Each row has a name. After each piece below comes the name of the row it's from, unless a question asks for something else. Each question is about the rows just above it.

[ 77 135 139  69 136 174 183 135 121 164  93 109] : Pif
[135  77 183 121 135 139 164  69 136 174  93 108] : gep
[ 77 135 139  69 136 174 132 114 136 144 154 137] : ripar
Which row holds these entries in another order? [109  77 135 139  69 136 174 183 135 121 164  93]
Pif
[135  77 183 121 135 139 164  69 136 174  93 108] is in which row?
gep
The row with [ 77 135 139  69 136 174 132 114 136 144 154 137] is
ripar
Which row holds these entries in another order? [183 135 121 164  93 109  77 135 139  69 136 174]
Pif

[ 95 174  75 153] = kof
[ 92 148  91 169] = dasi
[169  92 148  92] = Vuki
[174 136 106  71] = popag
[190 154 123  78] = zovib
[148 195  50 117] = devu
[ 82 107 130 185] = Gepu
[ 89  85 150 148] = Les
[167 151  77  78] = dite
[169 149  91  92] = nuso
[ 66  55 185 198] = Meka
[118 195  93 151] = nosup
asked: [174 136 106  71]
popag
asked: [169 149  91  92]
nuso
[ 75 153  95 174] is which row reordered?
kof
[ 92  92 148 169] is which row reordered?
Vuki
[ 78 123 154 190] is which row reordered?
zovib
asked: [ 82 107 130 185]
Gepu
[ 91 169  92 148] is which row reordered?
dasi

[127 133 110 154 120 117 139] : Lupor
[128 117 112 152 119 115 140] : Fusom
[129 117 142 148 120 143 153] : zodog
[124 144  98 180 109 139 129] : sezi
[110 120 117 131 139 148 131] : mokar
[147 138 128 134 109 140 184] : Nep
[123 116 112 145 148 137 129] : pami
[127 150 106 163 121 117 135] : gen
[131 116 112 136 115 108 144] : tere
[122 160  96 186 126 127 129] : Gir
Go on from [117 142] to the end of its row.
[148 120 143 153]
Go on from [109 140] to the end of its row.
[184]
The rest of the row after [117 112]:
[152 119 115 140]
The rest of the row after [144  98 180]:
[109 139 129]
The rest of the row after [127 150]:
[106 163 121 117 135]
The row with [127 133 110 154 120 117 139] is
Lupor

[110 131 138 146  83] : ganet
[129 126 158 127 155] : tik
[108 157 138 134 167] : ziral
[146 172 109 138 171] : fisis
[116 124 209 124 133] : Sebul
[125 116 133 124 209] : gise
[109 131 138 146 173] : Temas
asked: [146 172 109 138 171]
fisis
Where do [108 157 138 134 167] appear?
ziral
[133 124 209 124 116] is which row reordered?
Sebul
The rest of the row after [108 157]:
[138 134 167]
After [109 131 138 146], its row goes on with
[173]
After [109 131], its row goes on with
[138 146 173]
[209 124 133 116 125] is which row reordered?
gise

[125 162 156 115 119 157 110 142 127 146 103 145 140 121 119 146 109 146
 140 121 132 155 123 132 141 144 141 112 163 123 110 123 129 130 149 127
  81 148 132 133 137 114 141 122 118 133 143 131 101 143 115  97  96 101
 143 111] = litus
[120 156 152 124 115 141 122 141 121 148 108 136 136 124 121 147 102 137
 143 122 136 157 131 131 134 147 137 119 141 109 110 125 124 130 151 134
  94 142 134 128 126 111 135 120 139 134 133 120 131 110 143 102 129 131
 153 117] = Pizip
[118 147 135 120  85 138 105 109  99 160 151 124 133 139 122 126  63 108
 144 115 135 157 131 131 134 163 130 143 137 104 101 131 138 126 166 172
 139 107 128 117 114 105 114 106 105 141 100 120 169 123 138 112  96 101
 142 149] = dozuz
[125 162 156 116 119 134 152 111 156 121 136 157 141 147 122 124 102 133
 136 137 126 115 131 153 147 121 130 136 124 134 139 128 125 141 138 141
 131 122 148 142 151 119 109 134 110 135  94 120 131 109 143 124 136 129
 121 102] = sabu
After [136 157 131 131 134], its row goes on with
[147 137 119 141 109 110 125 124 130 151 134  94 142 134 128 126 111 135
 120 139 134 133 120 131 110 143 102 129 131 153 117]
[134 133 120 131 110 143 102 129 131 153 117 120 156 152 124 115 141 122
 141 121 148 108 136 136 124 121 147 102 137 143 122 136 157 131 131 134
 147 137 119 141 109 110 125 124 130 151 134  94 142 134 128 126 111 135
 120 139] is which row reordered?
Pizip
Where do [125 162 156 116 119 134 152 111 156 121 136 157 141 147 122 124 102 133
 136 137 126 115 131 153 147 121 130 136 124 134 139 128 125 141 138 141
 131 122 148 142 151 119 109 134 110 135  94 120 131 109 143 124 136 129
 121 102] appear?
sabu
Go on from [ 96 101 142] to the end of its row.
[149]
Go on from [125 162 156 115 119] to the end of its row.
[157 110 142 127 146 103 145 140 121 119 146 109 146 140 121 132 155 123
 132 141 144 141 112 163 123 110 123 129 130 149 127  81 148 132 133 137
 114 141 122 118 133 143 131 101 143 115  97  96 101 143 111]
Go on from [120 131 109 143] to the end of its row.
[124 136 129 121 102]

[ 63  83 117 198  64 161 117  75]  dula
[142  90 157  69  84 141 174 122]  rup
[174 174 138  84 117  81 194 185]  faki
[ 70  72 157  68  84 157 112 195]  kagu
[ 69 141 123  90 142 174  84 157]  rubif
[133 182  59  90  86 134 139 134]  pato
[ 82 168 156 104 185 167  57  99]  Tos
[105  99 148  77 105  97  62 156]  nenal
[166 179  87 155  61  65 166 174]  seba
Which row holds these entries in another order? [157  69  84 141 174 122 142  90]
rup
Which row holds these entries in another order? [ 61  65  87 155 166 166 174 179]
seba
Which row holds these entries in another order? [ 69  84  90 123 141 142 157 174]
rubif
Where do [105  99 148  77 105  97  62 156] appear?
nenal
Go on from [133 182  59] to the end of its row.
[ 90  86 134 139 134]
The rest of the row after [157  69  84]:
[141 174 122]

[167 151 119 110] -> fosod
[166 151 119 110] -> kavo
[123 176 110  48] -> Temog
[167 199 110 111] -> mikem
[142 200 110 116] -> pez
[142 199 110 112] -> Vav
Go on from [142 200 110] to the end of its row.
[116]
Where do [167 199 110 111] appear?
mikem
After [142 200], its row goes on with
[110 116]
Put [110 167 151 119] back in order: which row is it?
fosod

[170  95 116  73 179] -> nufe
[158  53 135  87 168] -> Gol
[171  95 116  72 180] -> Vilid
[158  53 135  87 168] is in which row?
Gol
After [171  95 116], its row goes on with
[ 72 180]

[ 80 102  85 113 161  98  93 174  82 169  65  94 186  70 157  91 113  92
 112  88  78] -> biki
[ 85  86 164 180 113  67 102 203  64 178 122  69 147 121 123  63  83  59
  88  70 164] -> Kile
[173 143 188 125 118 164 172  72 172  71 187 155  77 171  72 172 150 164
 150 159 186] -> daru
[135 161 150  88 175 157 155  97 165  89 154 161 179  79 102 168 167 167
 117 146 141] -> seb
[132 153 179  88 156 154 148 104 155  87 159 159 155  77  67 149 150 157
  97 123 183] -> fegu
[ 80 102  85 113 161  98  93 174  82 153  65  94 186  70 157  91 113  92
 112  88  78] -> badip
[135 161 150  88 175 157 155  97 165  89 154 161 179 192 157  87  79  85
 160  98 114] -> let
[ 85  86 164 180 113  67  81 203  64 178 122  69 147 121 123  63 127  59
  88  70 164] -> kube
[102 151  98  71 186 132 113 132 125 125  96 144 201  51 144 133 158 135
 121 127  97] -> zoki
[165  99  69 162  85 146 113  99 160 128 113 141  87 192 155 163 111 160
 178 168  99] -> fisa
[149 108  57 163  91 124  96 123 132 155  98 129  88 193 169 131 107 124
 181 158  70] -> zal
Which row holds [173 143 188 125 118 164 172  72 172  71 187 155  77 171  72 172 150 164
 150 159 186]?
daru
The row with [ 85  86 164 180 113  67  81 203  64 178 122  69 147 121 123  63 127  59
  88  70 164] is
kube

[132 172 168  50  96 141 195 140  72 196 107 114 195 129 147] = led
[103 116 142 108 130 155 144 135 147 121 133 129 123 121 149] = Lelit
[168 172 147 195 128 114  96 196 195  72 141  50 132 140 107] = Badaf
[142 121 133 103 123 148 130 116 144 129 147 108 135 155 121] = bemel
asked: [132 172 168  50  96 141 195 140  72 196 107 114 195 129 147]
led
[129 168 172  72 195 114 147 140 141 196  96  50 132 195 107] is which row reordered?
led
Which row holds these entries in another order? [129 147 108 135 155 121 142 121 133 103 123 148 130 116 144]
bemel
Which row holds these entries in another order? [103 108 116 121 121 123 129 130 133 135 142 144 147 148 155]
bemel
Where do [142 121 133 103 123 148 130 116 144 129 147 108 135 155 121] appear?
bemel

[111 139 134 142 118 134 156 103 108 131] : pivut
[107  95  87 132 163 137 106 148 159 142] : diri
[156 139 111 118 131 103 108 142 134 133] : tus
Go on from [134 156] to the end of its row.
[103 108 131]
The rest of the row after [142 118]:
[134 156 103 108 131]
Where do [111 139 134 142 118 134 156 103 108 131] appear?
pivut
asked: [107  95  87 132 163 137 106 148 159 142]
diri
[108 131 111 139 134 142 118 134 156 103] is which row reordered?
pivut
Where do [156 139 111 118 131 103 108 142 134 133] appear?
tus

[119  58 117 161 144  83  65 110 124  93 171  73 147 162 147]  posib
[119 175 136 131 120  83 133 155 124  93 171 164 114 162 125]  pul
[119 126 120 134 142  55  64 150 124 155  62 124 114 111 125]  redi
[119 126 117 152 139  83 106 150 124  93 197 124 136 162 125]  Lusok
[119 126 120 134 142  55  64 150 124  93 172  73 135 162 147]  tisez
asked: [119 126 117 152 139  83 106 150 124  93 197 124 136 162 125]
Lusok
After [171  73], its row goes on with
[147 162 147]

[116 125 165 127 181] : Vubu
[138 152 203 103 167] : ril
[137 151 200 118 152] : Nem
[181 116 165 125 128] : besuz
[127 181 165 117 125] : ginu
Which row holds these entries in another order? [128 181 116 165 125]
besuz
[138 152 203 103 167] is in which row?
ril
Which row holds these entries in another order? [116 125 181 165 127]
Vubu

[128 136  85 118 130 114 111 194 139 152 119 108] : Kedo
[124 127 117 140 129 118 116 139 141 133 138 136] : dabi
[130 113 194 139 122 148 155 124 133 128 140 152] : nadif
[130 124 113 122 139 155 128 194 140 152 132 148] : fug
asked: [130 124 113 122 139 155 128 194 140 152 132 148]
fug
After [133 138], its row goes on with
[136]
Put [152 140 128 133 124 155 148 122 139 194 113 130] back in order: which row is it?
nadif
Which row holds these entries in another order? [113 122 124 128 130 133 139 140 148 152 155 194]
nadif
asked: [130 113 194 139 122 148 155 124 133 128 140 152]
nadif
Go on from [194 140 152] to the end of its row.
[132 148]

[111  73 134 190  98  79 136 187 137  91 128 143 143 116  86 147 179 105
  81 145 164 113 101 135 148 127 128 132 112 126]  suvap
[133 193 101  78 135 189 140  91 127 143 143 113  87 149 177 106  80 144
 165 113  99 136 148 128 128 132 111 127 140 133]  nagop
[133 193 101  78 135 189 140  91 127 143 143 113  87 149 177 106  80 144
 165 113  99 136 148 128 128 132 111 127 103 126]  pozug
[ 79 135 191 140  93 126 144 141 113  87 149 177 105  79 144 165 111 101
 136 148 127 128 131 111 127 140 132 103 127 141]  samoz
[191  99  78 134 187 137  92 128 144 143 113  87 147 178 103  79 143 165
 110 102 134 149 128 128 132 111 127 141 133 103]  Zik
[149 167 112  72 135 195 101  78 137 187 137  91 129 141 144 115  89 148
 177 105  82 144 165 113 100 135 148 127 129 131]  Razol
asked: [133 193 101  78 135 189 140  91 127 143 143 113  87 149 177 106  80 144
 165 113  99 136 148 128 128 132 111 127 103 126]
pozug
The rest of the row after [132 111 127 141 133]:
[103]
asked: [ 79 135 191 140  93 126 144 141 113  87 149 177 105  79 144 165 111 101
 136 148 127 128 131 111 127 140 132 103 127 141]
samoz
Go on from [179 105] to the end of its row.
[ 81 145 164 113 101 135 148 127 128 132 112 126]

[185  72  55 131  77]  Sez
[ 96 124  99 115  59]  Pevu
[115 125  59  96  99]  fevar
asked: [185  72  55 131  77]
Sez
Put [ 59  96  99 115 125] back in order: which row is it?
fevar
[131  77 185  72  55] is which row reordered?
Sez
Go on from [59 96] to the end of its row.
[99]
Put [ 99  96  59 125 115] back in order: which row is it?
fevar

[106 147 199 113 191 103  93 133 185  79 144 140 117 186  67 191 177 102
 105 104 119  95  68 178 113 108  71 138 178  77  78  89 192 199 155 201
 156  67 193 113 122 179  64 182  88 143 162 138 191 133  78  82 192  92
  95  66 123] : kanis
[201 147  95  95  79  78  68 117 144  89 143 103  82 138  64 192 192 177
 113 155 119 178  88  92 185 106  67  77 193 105  66 179  77 199 133 113
 122 102 123 113 140 138  93 191 186 182 104 191 199 178  71 133 156 108
  67 191 162] : Zeza
[151  73 119 183 179  78 117 142 158 145  60 146 171  84 100 173  86 113
  65  63  80 122 156 175  65 115 167 191 102 193  69 140 100 135  64  56
  63  98 110  65 123 141 132 139  62 137 121 115  68 180 173 109 149  71
 163 133 160] : vov
[ 71 115 171 142  98 175 183  65 145 146  80 100 156 109 180 119  78  65
 191 160 113 110  64  65  68 163  63 149 132  63 167 173 115  73  86 135
  56 179 151  84 173 122  69 139 133 117  62 141 193 158 124 121 102 137
 140  60 100] : Nobi
[ 93  62 134  97 182  77  61 159 192  69 131  94 154 178 149 122 191 161
 145 140 173 164 146  62 118  96  97  54 175  62 167 172 111  65 155 171
  89  79  68 123 193 164 136 159  63 160 134  91 174 181 167 198 201  89
 112 105 178] : gis
[119 185  64 199 104 191 108 113 179 138 123  89 193  88  77 155 177 133
 122  92  67  67 143 102 113 178 156  78 147 182  79 105 191  68  71 133
 103  67 192 162 113 186  95  78  95 178 192 140 199 138 144 117 191 106
 201  93  82] : zegas
[ 79 197  93 103  70 119 124  79 170 186  81  72 156 108 180  63 111  75
 157  80  92 110 189 144  92 186  91 131 179  57 101 145 197  61 135 177
 122 160  75 169 196  83  93 138 192 200 148 182 151  82 147 127 133 113
 175 180 100] : tek
The rest of the row after [182  79]:
[105 191  68  71 133 103  67 192 162 113 186  95  78  95 178 192 140 199
 138 144 117 191 106 201  93  82]
The rest of the row after [156 108 180]:
[ 63 111  75 157  80  92 110 189 144  92 186  91 131 179  57 101 145 197
  61 135 177 122 160  75 169 196  83  93 138 192 200 148 182 151  82 147
 127 133 113 175 180 100]
[123  66  95  92 192  82  78 133 191 138 162 143  88 182  64 179 122 113
 193  67 156 201 155 199 192  89  78  77 178 138  71 108 113 178  68  95
 119 104 105 102 177 191  67 186 117 140 144  79 185 133  93 103 191 113
 199 147 106] is which row reordered?
kanis
Which row holds these entries in another order? [199 201  92  68  77 123 178 144 113  95 177 133 113 122 138 102 191 186
 156  67 191 182 155 143 103 178 108  79 119 192 199 105  66  78 117 106
 133  64 185  82  71  88  89  93  78 162 147 140 138 113  67 179 104 192
 191 193  95]
kanis
Which row holds these entries in another order? [ 86 100 193 183 117 140  60 115 142  71  98 124  73 156 151  84  63 100
 139 163 119 145 133  69  65 180 167 121 102  80 179 110 171 175  65  78
  56  62 122 146 115 132 149 191  68  63 173 158 113 141 137  65  64 109
 135 173 160]
Nobi

[120 130 120 115 130 139 135 140 101 133 105 126 121 147  96 141 130 140
  88 111 101 108 128 127 102  62 133 160 125 122 112  97] -> nofa
[132 122  88  94 146 127 143 133 123 103 139 145 127 147 151 127 151 141
  88 116  97 100 142 167 113  62 129 103 144 131 118  97] -> bovup
[132 122  88  94 146 127 143 133 128 103 139 145 127 147 151 127 151 141
  88 116  97 100 142 167 113  62 129 103 144 131 118  97] -> Paf
[145 126 134 115 173 160 127 122 157  90 123 112 183 114 146 127 169 149
  88 117 141 108 132  95 101  55 142 114 131  97 138  94] -> Fufo
The row with [120 130 120 115 130 139 135 140 101 133 105 126 121 147  96 141 130 140
  88 111 101 108 128 127 102  62 133 160 125 122 112  97] is
nofa
Go on from [130 140] to the end of its row.
[ 88 111 101 108 128 127 102  62 133 160 125 122 112  97]
The rest of the row after [120 115 130 139]:
[135 140 101 133 105 126 121 147  96 141 130 140  88 111 101 108 128 127
 102  62 133 160 125 122 112  97]

[162 146 148 149 115  91 106 123] = gibo
[145 154 149  94  97 139 137 138] = repuz
[ 89 151 134 138 108 156 174  96] = gil
[159 107 104 118 148 108  64 166] = mis
[ 95 114  96 118 151 131 128 144] = kela
[151 147 152  96 100 130 122 148] = Minel
[142 157 146 122  98 138 156 116] = vebo
[151 151 153  95  97 131 127 144] = Zurur
[127 113 117  96 132 152 107 163] = gobo
[146 135 134 138 109 156 174 157] = zediv
[165 137 139 162 128  71 101 115] = dab
After [131 127], its row goes on with
[144]
asked: [151 151 153  95  97 131 127 144]
Zurur
After [134 138 108 156 174], its row goes on with
[96]
After [114  96], its row goes on with
[118 151 131 128 144]

[106  74  71 143]  Kikov
[ 56 123 111 109]  nuda
[143  72 106  74]  Luf
asked: [106  74  71 143]
Kikov
After [74 71], its row goes on with
[143]
Put [106 143  74  71] back in order: which row is it?
Kikov

[115  99 133 140 137] = nukiz
[115  99 133 140  99] = kurod
[191 100 133 124 104] = Mapak
[141  99 133  99 115] = togan
Put [ 99 115  99 133 140] back in order: which row is it?
kurod
asked: [115  99 133 140 137]
nukiz
The rest of the row after [100 133 124]:
[104]
Go on from [100 133] to the end of its row.
[124 104]
asked: [115  99 133 140  99]
kurod

[152  53 128 173]  nuniv
[137  53 128 173]  Zuba
[151 173 128  53]  nuv
[152  53 128 172]  fad
[ 53 137 173 128] is which row reordered?
Zuba
Which row holds these entries in another order? [172 128 152  53]
fad
After [151 173 128], its row goes on with
[53]

[129 127 181 106 124 125 188 135 125  92 123 102 124 123  88] = fom
[126 129 129 132 131 127 128 126 128 127 127 126 128 130 126] = dud
[126 129 129 131 131 127 128 126 129 130 130 129 128 129 130] = Tafub
[188 125 124  92 129 106 125 123 124 127 180 135 123 102  88] = Bimog
[136 121 126 129 130 131 127 139 126 119 126 127 125 125 118] = domo
[129 127 181 106 124 125 188 135 125  92 123 102 124 123  88] is in which row?
fom
The rest of the row after [ 92 129]:
[106 125 123 124 127 180 135 123 102  88]
After [129 129 131], its row goes on with
[131 127 128 126 129 130 130 129 128 129 130]
[ 88 123 124 102 123  92 125 135 188 125 124 106 181 127 129] is which row reordered?
fom

[153 101 131 131 139 122  93 131] = Mula
[123 117 128 128 127 132 144 181] = puzu
[105 147 134 122 131 132 125 176] = dumel
[130 131 117 156 122 128 117  70] = Rodi
[164 121 113 128 113 107 137 195] = Busa
[ 81 150 141 151 123 132 125 120] = leka
[ 93 131 123 153 131 139 131 101] = Rofo
[100 133 124 154 133 127 127 157] = dasum
Which row holds [105 147 134 122 131 132 125 176]?
dumel
[132 125 176 105 147 134 122 131] is which row reordered?
dumel
Put [153 131 139 131 101  93 131 123] back in order: which row is it?
Rofo

